Where the symbols take the items:
b: j63->j422, j279->j961, j547->j15, j967->j81, j687->j169, j337->j226, j61->j862, j944->j468, j364->j279, j767->j63, j930->j786, j430->j395, j515->j787, j853->j756, j234->j61, j81->j432, j169->j853, j226->j371, j371->j930, j734->j130, j432->j291, j862->j262, j787->j937, j756->j474, j428->j967, j422->j392, j300->j527, j786->j106, j395->j547, j770->j515, j262->j770, j291->j364, j96->j767, j106->j430, j961->j425, j474->j337, j383->j104, j708->j428, j527->j954, j15->j734, j71->j96, j691->j71, j954->j708, j937->j687, j130->j234, j104->j691, j468->j383, j392->j775, j775->j300, j425->j944
m: j63->j937, j279->j106, j547->j432, j967->j734, j687->j767, j337->j383, j61->j954, j944->j371, j364->j430, j767->j687, j930->j425, j430->j364, j515->j392, j853->j71, j234->j708, j81->j15, j169->j96, j226->j468, j371->j944, j734->j967, j432->j547, j862->j527, j787->j422, j756->j691, j428->j130, j422->j787, j300->j262, j786->j961, j395->j291, j770->j775, j262->j300, j291->j395, j96->j169, j106->j279, j961->j786, j474->j104, j383->j337, j708->j234, j527->j862, j15->j81, j71->j853, j691->j756, j954->j61, j937->j63, j130->j428, j104->j474, j468->j226, j392->j515, j775->j770, j425->j930

The rows follow the links: the fewer symbols apart two items are, the more alike their rows tend to be.

Each row is also shifted at random along 4 hidden directions that mean nothing.

Name the item of each row.
[ 53, -16,  32,  48,  11,   4,   6,  30, -17,  -7,  34,  48,  49,  40,  -9,   0,  18,   6, -49, -10, -32,  12, -44,  61,  44, -73,  34,  26,  18,  35,   3, -30,  16, -52,  18,  24,  -9, -25, -34,  34,  50,  16,  -5, -28, -40,  53,   6,  69,  15]: j430
[ -5, -22,  11,  67,  24,  -4, -38,  24, -51, -49,  20, -23,  16,  27,  23,  40,  -1,  -5,  -8,  -9, -24,   1, -33, -52,  46, -61,   7, -41,  15,   7,   1, -36,  31, -49, -23,  13,  42, -12,  -8, -18,  42,  36,  -2, -20,  10,  72,  10,  51,   8]: j767
[-30,   8, -30, -34,  17, -27, -24, -12,   4, -29,  12, -20,   4, -18,  -4,  24,  23,  16,  13,  25,  16,  -7,  42, -40, -46,  43, -65, -47,  -5, -31,  11,  28, -11,  40, -49, -31,  44,  40,  32, -31, -23,   2,  10,  38,  54,  -8,   8, -28, -23]: j61
[ 63,  -1,   0,  11, -39,   2,  -7,  19, -23,  12,  -6, -17, -19, -21,  35, -14, -20,  -5,   6, -29,  23,  -7,   5,  11,  35,  -3,  16,  17, -15, -13, -43,  -3, -11, -29,   9, -16, -18,  -7,  -3,  16,  -2,   5,   8,   9,  -6,  -3, -15, -12,  17]: j961
[-91, -38, -11,  15,  11,  -8, -23, -10, -26, -29,  -6, -29,  -3,  19,  14,  25,  11,  -1,   9, -14, -23, -31,  11, -87,  24, -25,  -9, -56,   9,  -4,  23, -14,  26,   6, -35,   1,  39, -12,  17, -19,  -2,  41,   5,  19,  21,  48,  -8,  31, -23]: j547
[-53,  18, -32, -12,  27, -19, -42,  -6,   2, -38,   8, -30,  -6, -16,  -2,  24,  18,   5,  22,  19,  15,   4,  16, -57, -50,  41, -50, -59, -16, -40,   5,  10, -13,  39, -41, -18,  47,  44,  13, -39, -28, -16, -18,  21,  48,  -3,  14, -45, -13]: j708
[ 76, -16,  11,  60,  33, -34,  -9,  -2, -11, -10,  21, -42,  16, -14,  14,   7, -22, -81,   5,  26, -11,   4,   7, -30,   9, -41, -26,  28,  32,  38,  11,  39, -17, -53,   6,   9,   6, -19, -31, -26,  55, -21,  33, -22,  12,  20,   7,  32,  27]: j234
[-123,  -23,   11,  -53,    5,  -27,   62,  -24,   38,   28,    9,   56,   38,    2,  -36,  -24,   19,  -11,  -18,   20,  -24,  -10,   45,   57,  -26,    0,  -20,   24,   13,   36,   35,   47,  -26,   26,   16,   -7,  -17,  -21,    5,   34,    7,   -5,   32,   12,  -20,  -19,  -18,   35,  -20]: j130
[-47,  11, -20, -27, -39,   7,  35, -32,  21,  19, -43, -16, -47, -14,  10, -19, -24,  -1,  19,   3,  10, -34,  16,  -9,   7,  29,  27,  24,   8, -13, -32,  12, -15,  23,  24,  -8, -37,  -1,  15,   8, -14,  -6,  15,  20,  -9, -37, -12, -25,  -5]: j474
[ 14,  19, -10,   9,   5,  15,   1, -26,  11,  -6, -18,  -8, -19,  30,  -3,  18,   4,  10,  -6,  29, -12, -18, -29, -15,  15,  -5,  30,  14,  28,   9,  -2,  -9,  34,  15, -19,  25, -12,   5,  22, -16,  10,  15, -13,  -9, -20,   3,  23,  14, -13]: j691
[ 27,   4,  -6,  29, -31,   3,  -1,   2, -22,   0, -20, -50, -43, -22,  39,  -6, -38, -30,  25, -13,  18, -14,  -1, -34,  31,   1,  25,  14,   3,  -9, -38,   1, -12, -30,  22,  -4, -24, -10, -14,  -7,  10,  -5,  18,   3,   4,  -8, -10, -17,  26]: j756
[-51,   2,  -4, -25,   2,  11,  -2,   5,  -6, -25,  14,  51,  28,  34, -18,  26,  31,  76, -33,   0, -17,  -6,  -7,  26,   4, -13,  14, -36,  -6, -14,  13, -33,  34,  23, -33,  -5,  24,  15,  33,  13,  -9,  34, -14,  11,   3,  30,   6,  29, -31]: j96
[  68,  -36,   -4,   -1,    7,  -12,  -14,  -27,  -19,  -20,   -5,  -52,  -18,    5,   22,   25,  -11,  -21,   34,    5,   -7,  -19,   39, -103,    3,   -2,  -30,  -48,   15,   -1,   26,    6,   22,    8,  -41,   -5,   38,   -8,   34,  -32,  -14,   39,   20,   21,   38,   15,  -15,    6,  -21]: j15
[  7, -11,  16,  -5, -27,  21,   8,  14,  -3,  45,  -7,   0,  -9, -18,  10, -33, -19, -11,  14, -36,  14,  13,   0,  19,   9,   3,  18,  17, -29,   0,   1, -11,  -4, -16,  28,   2, -23, -25, -18,  22, -25,  -6,  -7,  -7, -21, -19, -26, -16,  18]: j364
[130,  14, -11, -23,  -2,  23,   8, -47,  25,  -1, -34, -24, -40,  24,  -6,  15,   5,  18,  20,  30, -17, -18, -10, -53,   3,  29,  21,  -5,  28,  -2,   8, -12,  43,  47, -25,  22, -11,   6,  33, -27, -22,  21, -17,   3, -12, -23,  10, -16, -24]: j786
[-64,  -9,  -7,  17, -26,  11, -26,  29, -41, -13,  -6, -27, -17, -24,  39,   1, -23,   9,  17, -39,  26,   4,  -3, -31,  16,   3,   2, -33, -39, -38, -27, -28,  -1, -22,   2, -20,  17,   4,  -8,  -1, -15,  13,  -4,  16,  25,  12, -12, -30,  18]: j169
[-97, -38,  15,  -1,  14, -25,  28, -14,  -7,  -8,  -2,   1,  14,   7,  -9,   4,  -8, -29,   4,   1, -25, -15,  28, -25,   5, -30, -12, -18,  21,  21,  28,  13,  -5,  -5,   8,  -4,  12, -22,  -6,   3,  16,  13,  26,   2,   9,  17, -18,  37, -10]: j392
[-40, -34,  16,  -1,   7, -16,  10,  13, -16, -13,  21,  42,  40,  19, -14,  12,   9,  14, -28, -15, -25,   0,  15,  23,  15, -41,  -8, -29,   5,   5,  20,  -7,   0, -15,   1, -12,  26, -17,   4,  23,  19,  26,  18,   6,  11,  39, -15,  53,  -9]: j422
[-86,   2, -13, -28,  26, -20,  23, -38,  37,   9, -11, -19, -12, -16, -26,  -9,   3, -38,  26,  29,  -3,  -4,  28, -35, -47,  33, -29,  -2,  13,   7,  26,  42, -26,  46,   3,   2,   3,   9,   1, -20, -12, -31,   5,   6,  11, -42,   1, -27,  -9]: j954

Start here and follow the symbols in turn, left to right. Where do you end up?
Answers are names.
[ 61,  30, -19,  49,   3,   0, -19,   6,  -7, -31,  -8, -41, -22,  13,  16,  15,  -3, -11,  -7,  16,  -4, -16, -42, -19,  38, -14,  34,  25,  37,  -4, -45, -12,   6, -22,   4,  22, -17,  13, -12, -20,  39,  -3, -11, -10, -21,  16,  26,   9,  14]
m m m m: j371
[-156,   14,  -41,  -18,  -32,    6,    7,  -29,   12,   -4,  -48,  -52,  -52,   -7,   25,   -2,   -5,    1,   27,    1,   12,  -63,    6,  -54,   20,   31,   16,    8,   14,  -19,  -39,    6,   -1,   31,  -11,   -5,  -23,    5,   30,  -15,  -18,   15,    6,   34,   -7,  -15,    3,  -25,  -16]
m m b b: j383
[  0,  -2,  -9, -46, -46,  12,   7,  11,  -3,  13, -19,   9, -22, -22,  19, -12, -11,  45,   9, -33,  31,  -7,  25,  14,  -6,  31,   3, -20, -38, -44, -23,  -9, -11,  18,  -1, -34,  -2,  15,  22,  19, -42,  14,   4,  34,  25, -23, -23, -41,  -8]
m m m m: j853
[ 56,  -3,   6,  45,   5,  21, -52,  24, -29,  -3,   1, -51, -22, -21,  29,   4, -15, -23,  32, -28,  28,  30, -21, -66,  -2,   6, -13, -27, -32, -16,   3, -23,  15, -28,  -2,  12,  24,  -5, -25, -26, -18,  -7, -32, -13,  17,   9,   1, -44,  27]
m b m: j81
[ 80,  28, -15,  17, -19,  -1,   2,  -6,   4, -13, -17, -16, -23,   1,   9,   2,  -8,   2, -11,  14,   6, -18, -18,  10,  25,   3,  34,  33,  23,  -9, -49,   2,  -4,  -9,   7,   6, -31,  15,  -4,  -6,  22,  -6,  -3,   5, -10,  -8,  13,  -3,  10]
m b m m: j383
[ 31,  20,   4,  -6,  17,   5, -23,  21,  12,   5,  17,  19,  18, -13, -21,  -5,  17,  11,   0,  -9,  18,  44, -11,  28, -39,  16, -21, -13, -34, -15,  14,  -6,  -9,  10,   2,   0,  12,  18, -20,   1, -21, -28, -30, -15,   3, -11,  11, -37,  10]
b m m: j81
[  0,  -5,   3,  51,  19,  11, -15, -10, -14, -20,  -8, -32, -16,  31,   5,  15,   4, -21,   3,   7, -28, -17, -38, -55,  45, -29,  29,   2,  35,  23,   1, -28,  34, -18,  -3,  35,  -2, -16, -13, -23,  27,  17, -15, -24, -26,  40,  18,  31,   3]
m b b b: j944
[-41, -31,   7, -12,   9,   6,  16, -36,   9,  10, -21, -16, -11,  24,  -6,   2,   4, -13,  21,   4, -33, -31,   8, -59,  12,  -8,   7, -12,  21,  22,  38,  -9,  39,  26, -12,  18,   4, -31,  21,  -4, -17,  34,   4,   0, -12,   3, -14,  23, -26]
b b b: j734
[-88,  28, -25,  15, -26, -11, -11,  26, -13, -33,   1,   5,  -5,   0,  17,   8,  12,  26, -31, -15,   5, -23, -21,  34,  30,  -9,  24,  10,   9, -31, -62,  -8, -24, -17,   4, -16, -10,  19,  -5,  17,  22,   0,  -2,  24,  -9,  24,  15,  -1,   8]
b m: j468
[-27, -16,   0,   6,  17, -40,   2,   6,  -3, -19,  22,  -6,  24,  -6,  -7,   6,  -7, -30,  -7,  13, -10,  -2,  28,  -6, -17, -15, -31, -16,  20,  12,   7,  31, -29, -14,   2, -13,  21,   2, -15,  -4,  27,  -6,  24,   5,  27,   8,  -5,  23,   2]
m b b: j515
[-39,  -6,   4,   5, -17,  22, -28,  28, -17,   9,  -1,  -6,  -4, -13,  18, -16,   0,  10,  13, -43,  20,  16, -13, -12,   1,   7,   0, -20, -45, -19,  -2, -27,   6,  -7,   4,  -3,   7,  -6, -15,  12, -27,   0, -18,   2,   0,   6, -13, -29,  12]
b b m: j106
[  9, -11,  -8, -22, -39,  20,   0,   2,  -6,  22, -21, -18, -33, -23,  26, -16, -19,  11,  27, -32,  25, -13,  18, -22,   5,  28,   4,  -3, -32, -17, -14,  -6,   0,  11,   1, -12, -13,  -7,  18,   4, -40,   8,   0,  24,   6, -21, -24, -37,  -1]
m m m b: j430
[ 38, -24,  19, -21,   3, -32,  32,  12,   4,   2,  32,  61,  51,   4, -25,  -5,   9,   5, -36,   0, -10,  18,  36,  68, -17, -22, -19,  -4,   6,  12,  21,  23, -31, -12,  10, -21,  11,  -1,  -2,  37,  21,   2,  29,  10,  15,  10, -20,  39,  -9]
m b b m: j422
[ -7,   9,   1, -46,   2,  27,  42, -46,  40,  20, -23,  32,  -9,  37, -33,  -2,  11,  27,  -2,  27, -23, -14,  -3,  14,  -4,   9,  31,  22,  21,  26,  27,  -4,  36,  51,  -6,  23, -21, -10,  28,   5, -18,  16,  -8, -10, -34, -27,   8,  21, -31]
m m m: j853
[-25,  29, -18,  31,  -1,  -3, -43,  41, -25, -58,  22,  19,  22,  27,   3,  33,  43,  58, -50,  -8,  -9, -10, -46,  36,  30, -24,  24, -15,   9, -36, -51, -39,   6, -17, -26,  -3,  15,  36,  -3,   4,  31,  19, -25,  16,  -8,  59,  33,  22,  -4]
m m b b: j106
